Moves between states:
Q795: ki>Q805, gi>Q192, ze>Q787, ri>Q124, le>Q821
Q648: ki>Q120, gi>Q691, ze>Q542, ri>Q611, le>Q304
Q784: ki>Q984, gi>Q726, ze>Q87, ri>Q120, le>Q410
Q984: ki>Q410, gi>Q74, ze>Q648, ri>Q304, le>Q665
Q930: ki>Q423, gi>Q947, ze>Q259, ri>Q436, le>Q72
Q436: ki>Q735, gi>Q414, ze>Q276, ri>Q932, le>Q32
Q49: ki>Q15, gi>Q21, ze>Q805, ri>Q426, le>Q134
Q203: ki>Q21, gi>Q426, ze>Q192, ri>Q787, le>Q795
Q354: ki>Q551, gi>Q929, ze>Q187, ri>Q245, le>Q414
Q414: ki>Q530, gi>Q187, ze>Q245, ri>Q829, le>Q276
Q542: ki>Q219, gi>Q49, ze>Q134, ri>Q203, le>Q611
Q787: ki>Q45, gi>Q381, ze>Q872, ri>Q527, le>Q124
Q197: ki>Q245, gi>Q695, ze>Q213, ri>Q784, le>Q128
Q75: ki>Q192, gi>Q124, ze>Q613, ri>Q931, le>Q943
Q87: ki>Q648, gi>Q111, ze>Q677, ri>Q219, le>Q120
Q611: ki>Q325, gi>Q134, ze>Q203, ri>Q795, le>Q607
Q304: ki>Q646, gi>Q542, ze>Q611, ri>Q607, le>Q111
Q708: ki>Q784, gi>Q944, ze>Q74, ri>Q648, le>Q984
Q259: ki>Q591, gi>Q354, ze>Q414, ri>Q276, le>Q436
Q821: ki>Q426, gi>Q787, ze>Q124, ri>Q613, le>Q75
Q410: ki>Q665, gi>Q87, ze>Q120, ri>Q646, le>Q944
Q45: ki>Q124, gi>Q931, ze>Q714, ri>Q718, le>Q506
Q931: ki>Q872, gi>Q358, ze>Q930, ri>Q72, le>Q714
Q677: ki>Q542, gi>Q607, ze>Q15, ri>Q766, le>Q219
Q735: ki>Q32, gi>Q530, ze>Q929, ri>Q187, le>Q354
Q32: ki>Q354, gi>Q276, ze>Q932, ri>Q197, le>Q551
Q358: ki>Q421, gi>Q444, ze>Q947, ri>Q259, le>Q930
Q15: ki>Q134, gi>Q795, ze>Q821, ri>Q75, le>Q766
Q929: ki>Q932, gi>Q128, ze>Q977, ri>Q940, le>Q187
Q426: ki>Q75, gi>Q45, ze>Q506, ri>Q381, le>Q192
Q120: ki>Q304, gi>Q677, ze>Q219, ri>Q325, le>Q646
Q591: ki>Q436, gi>Q551, ze>Q530, ri>Q929, le>Q735
Q213: ki>Q708, gi>Q665, ze>Q726, ri>Q87, le>Q784
Q192: ki>Q943, gi>Q506, ze>Q381, ri>Q872, le>Q787
Q551: ki>Q414, gi>Q932, ze>Q197, ri>Q128, le>Q530
Q726: ki>Q74, gi>Q304, ze>Q111, ri>Q677, le>Q87
Q695: ki>Q940, gi>Q984, ze>Q665, ri>Q726, le>Q213
Q527: ki>Q718, gi>Q423, ze>Q444, ri>Q947, le>Q358
Q944: ki>Q726, gi>Q120, ze>Q646, ri>Q691, le>Q74
Q530: ki>Q276, gi>Q197, ze>Q128, ri>Q977, le>Q929
Q219: ki>Q611, gi>Q15, ze>Q766, ri>Q21, le>Q325
Q872: ki>Q714, gi>Q421, ze>Q423, ri>Q444, le>Q527
Q503: ki>Q947, gi>Q436, ze>Q32, ri>Q551, le>Q110
Q940: ki>Q213, gi>Q410, ze>Q944, ri>Q74, le>Q708
Q718: ki>Q358, gi>Q72, ze>Q503, ri>Q110, le>Q421
Q613: ki>Q381, gi>Q527, ze>Q358, ri>Q930, le>Q931
Q691: ki>Q677, gi>Q325, ze>Q49, ri>Q134, le>Q542
Q943: ki>Q787, gi>Q613, ze>Q931, ri>Q714, le>Q45
Q187: ki>Q197, gi>Q977, ze>Q940, ri>Q708, le>Q245
Q276: ki>Q929, gi>Q245, ze>Q829, ri>Q695, le>Q932
Q128: ki>Q829, gi>Q213, ze>Q784, ri>Q410, le>Q977
Q607: ki>Q49, gi>Q203, ze>Q795, ri>Q821, le>Q15
Q124: ki>Q506, gi>Q872, ze>Q527, ri>Q358, le>Q613
Q805: ki>Q821, gi>Q943, ze>Q45, ri>Q506, le>Q426
Q21: ki>Q795, gi>Q75, ze>Q943, ri>Q45, le>Q805
Q829: ki>Q977, gi>Q708, ze>Q984, ri>Q665, le>Q695
Q134: ki>Q766, gi>Q805, ze>Q426, ri>Q192, le>Q203
Q444: ki>Q503, gi>Q591, ze>Q735, ri>Q354, le>Q947
Q714: ki>Q527, gi>Q930, ze>Q72, ri>Q503, le>Q718
Q646: ki>Q111, gi>Q219, ze>Q325, ri>Q49, le>Q691
Q423: ki>Q72, gi>Q110, ze>Q591, ri>Q735, le>Q444
Q947: ki>Q110, gi>Q735, ze>Q354, ri>Q414, le>Q259
Q506: ki>Q613, gi>Q714, ze>Q718, ri>Q421, le>Q381
Q111: ki>Q691, gi>Q611, ze>Q607, ri>Q15, le>Q677
Q74: ki>Q87, gi>Q646, ze>Q691, ri>Q542, le>Q648
Q110: ki>Q259, gi>Q32, ze>Q551, ri>Q530, le>Q591
Q325: ki>Q607, gi>Q766, ze>Q21, ri>Q805, le>Q49
Q665: ki>Q944, gi>Q648, ze>Q304, ri>Q111, le>Q726
Q977: ki>Q695, gi>Q784, ze>Q410, ri>Q944, le>Q940
Q381: ki>Q931, gi>Q718, ze>Q421, ri>Q423, le>Q872
Q932: ki>Q187, gi>Q829, ze>Q695, ri>Q213, le>Q197
Q421: ki>Q930, gi>Q503, ze>Q110, ri>Q591, le>Q423
Q72: ki>Q444, gi>Q259, ze>Q436, ri>Q32, le>Q503
Q766: ki>Q203, gi>Q821, ze>Q75, ri>Q943, le>Q21
Q245: ki>Q128, gi>Q940, ze>Q708, ri>Q984, le>Q829

The rows follow the links: the fewer symbols apart two states are, the more alike their rows tend to be.

Each row is also shifted at random along 4 hidden directions that mean nothing.

Some states, each with a row of numbers:
Q930: 10	7	-24	-29	-13	12	3	3	17	-16	-29	13	49	-30	6	56	12	-26	-24	15	22	-8	24	22	9
Q426: 19	-4	9	9	26	10	0	-2	-32	-11	20	3	28	-8	-2	21	-4	-10	-7	19	-3	12	29	28	23
Q128: -12	8	14	8	-2	-9	10	2	11	-20	-9	-20	-4	16	18	-7	-17	21	-31	-13	8	-15	-10	-5	-23
Q32: -6	-4	-26	36	-17	1	-3	1	25	-10	-35	18	-30	-10	24	4	-24	7	-13	-22	17	2	1	-2	0
Q766: 9	0	-9	-60	15	17	-13	-14	29	14	25	-3	-22	0	-21	6	8	-2	-55	6	-25	-9	11	-37	-1
Q245: -10	20	26	-29	-3	-10	10	7	46	-3	-4	-21	-22	15	11	-16	9	-14	35	-20	8	-18	-15	-12	-24
Q735: -2	5	-5	22	-11	4	-6	4	40	-5	-30	6	-53	-6	18	-8	-13	-3	21	-28	16	2	-6	-6	-2
Q611: -19	13	-17	-30	13	-1	30	-15	50	23	43	2	-63	11	-27	-4	-14	30	-47	-18	-21	12	39	-62	10
Q120: -16	-17	7	23	-3	-7	-6	-19	-18	5	14	-14	-29	11	-6	-31	-13	9	-10	1	-25	7	-31	-17	-13
Q15: 6	-5	16	-35	12	4	0	-12	-17	-9	23	-29	26	-4	-25	14	15	-9	-35	30	-14	0	-2	-3	-3
Q787: 4	-3	0	5	1	11	1	7	-18	-7	4	-7	-27	-14	-42	7	8	28	-28	13	0	32	13	-22	19
Q714: 32	8	-2	-16	21	22	-11	11	11	-14	-3	9	-1	-4	10	25	-11	14	-52	-4	13	-7	34	9	15
Q872: 23	-30	-28	104	7	7	-41	27	-35	-11	-12	24	-29	3	7	-33	-20	35	20	3	7	18	3	12	19
Q72: 8	19	51	-30	-9	8	3	18	-48	-6	-24	-9	8	-7	-31	10	24	33	-4	2	27	25	-15	6	2
Q276: -10	12	-6	-5	-23	-9	15	10	-5	6	-25	15	39	0	11	13	4	8	2	-11	17	-11	-7	9	-11
Q940: -24	-7	-10	24	-20	-10	4	-19	-1	13	-13	8	-17	4	19	-14	-24	-2	-1	-20	-8	-2	-26	-1	-11
Q718: 23	16	65	-20	17	16	-3	7	-41	-26	-13	-19	30	-17	2	29	16	-22	18	13	24	16	2	55	16
Q21: 16	-22	-28	12	10	6	-36	-8	8	17	15	17	-7	-3	1	-18	9	-33	41	14	-25	-3	-3	5	12
Q503: 3	12	24	3	-8	6	-12	33	-10	10	-20	5	-61	9	-31	-31	14	60	19	-24	20	23	-18	-33	-2
Q124: 8	-21	-31	33	-8	4	-32	12	-2	-1	-8	6	-17	-18	-24	-14	22	-6	42	21	-3	17	-7	-11	9
Q192: 15	4	11	-19	18	7	8	-2	-24	-24	10	-14	66	-23	-5	44	20	-42	5	40	6	8	26	42	17
Q932: -9	20	9	-26	-11	-11	18	17	13	2	-14	2	25	16	7	5	6	18	-5	-15	15	-20	0	-5	-18
Q947: 17	28	17	-86	2	10	-7	21	57	7	-16	2	-6	0	-3	16	34	-11	15	-13	17	-23	9	-14	-7
Q929: -17	8	-32	2	-25	-14	10	16	38	18	-21	25	-1	7	11	-6	0	5	28	-20	10	-16	-2	-18	-10
Q931: 30	17	37	-52	22	23	-22	13	19	15	3	-2	-64	7	-23	-11	16	23	-2	-19	2	9	5	-25	12

The symbols that take the first to the second take the third to the fourth, perhaps in another order. What is the fourth?
Answers are names.
30	-2	-2	11	17	15	-22	13	9	-8	-8	11	-6	-8	13	5	2	-19	26	4	12	0	14	25	15
to -18	-11	-61	3	-21	-7	3	-25	56	-2	-21	21	26	-8	44	17	-26	-40	-29	-9	-8	-38	-1	3	-19
as 16	26	37	-42	7	12	-7	27	22	3	-12	-6	-42	15	-10	-9	17	32	-2	-27	21	-1	-3	-22	-6
to Q87

13	-7	-21	-3	4	10	1	6	-21	-27	-1	-3	61	-24	-15	44	10	-6	-52	38	6	4	28	17	13
to -6	12	42	21	-11	8	5	4	-22	-9	-27	-4	-55	1	0	-10	-18	39	-21	-31	22	26	-17	-2	0
as -12	-3	-31	-1	9	-8	18	-11	26	-2	32	-7	7	-3	-10	10	-1	-11	-16	17	-17	0	30	-21	7
to Q527

17	-18	-1	38	2	11	-34	21	-34	-1	-4	2	-28	-4	-33	-26	15	33	14	14	2	25	-14	-15	8
to 3	13	10	-37	-16	10	-2	10	18	5	-27	5	-12	-23	-16	17	30	-18	39	-2	20	9	-2	0	8
as 5	19	20	-17	4	11	-7	18	55	7	-20	0	-93	9	0	-22	0	28	14	-43	15	2	-2	-40	-2
to Q187

-13	15	39	-52	-8	-2	12	-26	15	2	-10	-19	7	0	20	11	3	-39	8	-12	-1	-15	-30	18	-20
to -1	14	3	-87	15	6	20	-18	35	-5	30	-28	25	-8	-21	35	22	-28	-52	24	-17	-14	20	-20	-4
as 23	-10	-30	39	8	14	-18	13	6	-18	-14	23	0	-13	17	16	-20	6	-20	2	13	4	28	18	19
to Q197

36	13	18	-46	26	26	-15	13	6	-8	-1	3	7	1	1	25	2	9	-43	-3	11	-11	28	9	15
to 14	5	13	9	4	4	-13	21	9	-22	-23	-5	9	5	26	1	0	-4	13	-7	23	-15	0	22	-10
as 8	-2	4	17	-13	6	-8	6	-10	-14	-30	1	17	-32	3	19	16	-41	60	16	21	15	1	37	15
to Q551

9	16	-6	-38	-13	14	-2	18	17	3	-22	13	4	-4	-16	23	16	27	-32	-8	21	-4	9	-19	0
to -11	-1	5	5	-8	-11	6	-10	20	-18	-13	-15	14	5	28	-2	-10	-20	1	-6	3	-22	-19	14	-25
as 21	-15	-19	28	24	12	-6	0	-31	-8	21	14	28	0	4	15	-19	10	-39	16	-7	5	33	21	24
to Q72

-25	-9	4	39	-19	-10	5	-18	-19	14	-13	6	-43	6	11	-29	-27	21	-2	-28	-5	11	-34	-10	-8
to 18	-16	-46	24	18	9	-10	-1	9	1	18	25	18	-8	15	14	-12	-19	-5	14	-15	-3	39	15	24
as 9	9	3	-39	16	11	6	-10	40	9	18	0	-26	-18	-11	16	16	-40	42	7	-8	9	29	-4	25
to Q530

17	-16	-18	26	16	15	-23	-3	-14	19	23	19	-46	8	-12	-23	-16	29	-22	-7	-21	15	11	-18	20
to 7	7	11	2	-12	9	-8	27	-27	-4	-25	10	-5	-3	-21	0	11	50	-15	-6	25	16	-5	-9	2
as -9	30	29	-47	-3	-8	24	13	28	5	-4	-10	-14	22	-3	-2	5	34	-19	-28	15	-13	2	-28	-19
to Q691

9	-18	-75	52	-12	7	-13	7	36	-17	-31	35	14	-30	25	29	-17	-22	-3	9	10	-3	37	15	17
to 1	32	95	-58	-5	7	14	-8	-35	-11	-28	-31	1	-8	-1	17	17	-18	23	-16	26	13	-34	35	-4
as 31	-23	-55	37	4	10	-44	22	7	-8	-11	27	18	-5	6	-1	1	-1	-5	19	0	-11	13	6	6
to Q110

-16	-11	-27	11	4	-16	10	-11	33	3	31	-7	-4	-8	-9	-6	9	-40	49	20	-22	2	14	-14	4
to 20	-1	-29	7	10	18	-11	7	37	-10	-13	21	-20	-13	16	20	-14	-1	-23	-7	11	-3	36	1	21
as 25	-9	24	4	25	9	-17	-2	-43	2	22	-1	25	-1	1	-3	7	-27	35	18	-9	11	3	39	18
to Q947

29	-21	-12	46	8	11	-42	27	-39	-11	-8	12	12	1	-4	-14	7	13	16	20	5	6	-5	22	7
to -13	23	18	-18	-19	-1	21	11	-9	16	-17	11	-17	11	-11	-4	-3	48	-19	-29	18	8	-10	-23	-5
as 18	9	52	-40	11	13	-6	4	-44	-15	2	-31	18	-18	-39	15	40	-8	16	30	8	26	-12	15	9
to Q354

-7	-24	-70	48	5	-16	11	-4	8	-19	24	6	63	-7	10	22	-14	-18	-27	40	-14	-14	36	8	3
to 38	-11	-40	13	18	22	-24	22	-11	-19	-5	25	44	1	12	27	-17	32	-94	13	8	-18	38	13	9
as -12	16	22	-38	-24	1	7	-10	27	9	-34	4	-11	-18	14	9	17	-44	62	-16	15	-4	-20	16	-3
to Q726

16	6	-9	-2	8	18	-2	6	15	-15	-17	14	-12	-17	6	29	-12	3	-35	-7	14	6	30	5	19
to -8	16	-21	-28	-18	-8	15	15	28	7	-21	16	56	3	18	20	10	-16	11	-5	17	-31	4	10	-14
as 7	-20	-10	24	11	11	-27	-7	-10	26	22	8	-81	9	-31	-43	-9	40	-14	-10	-27	27	-9	-44	12
to Q358

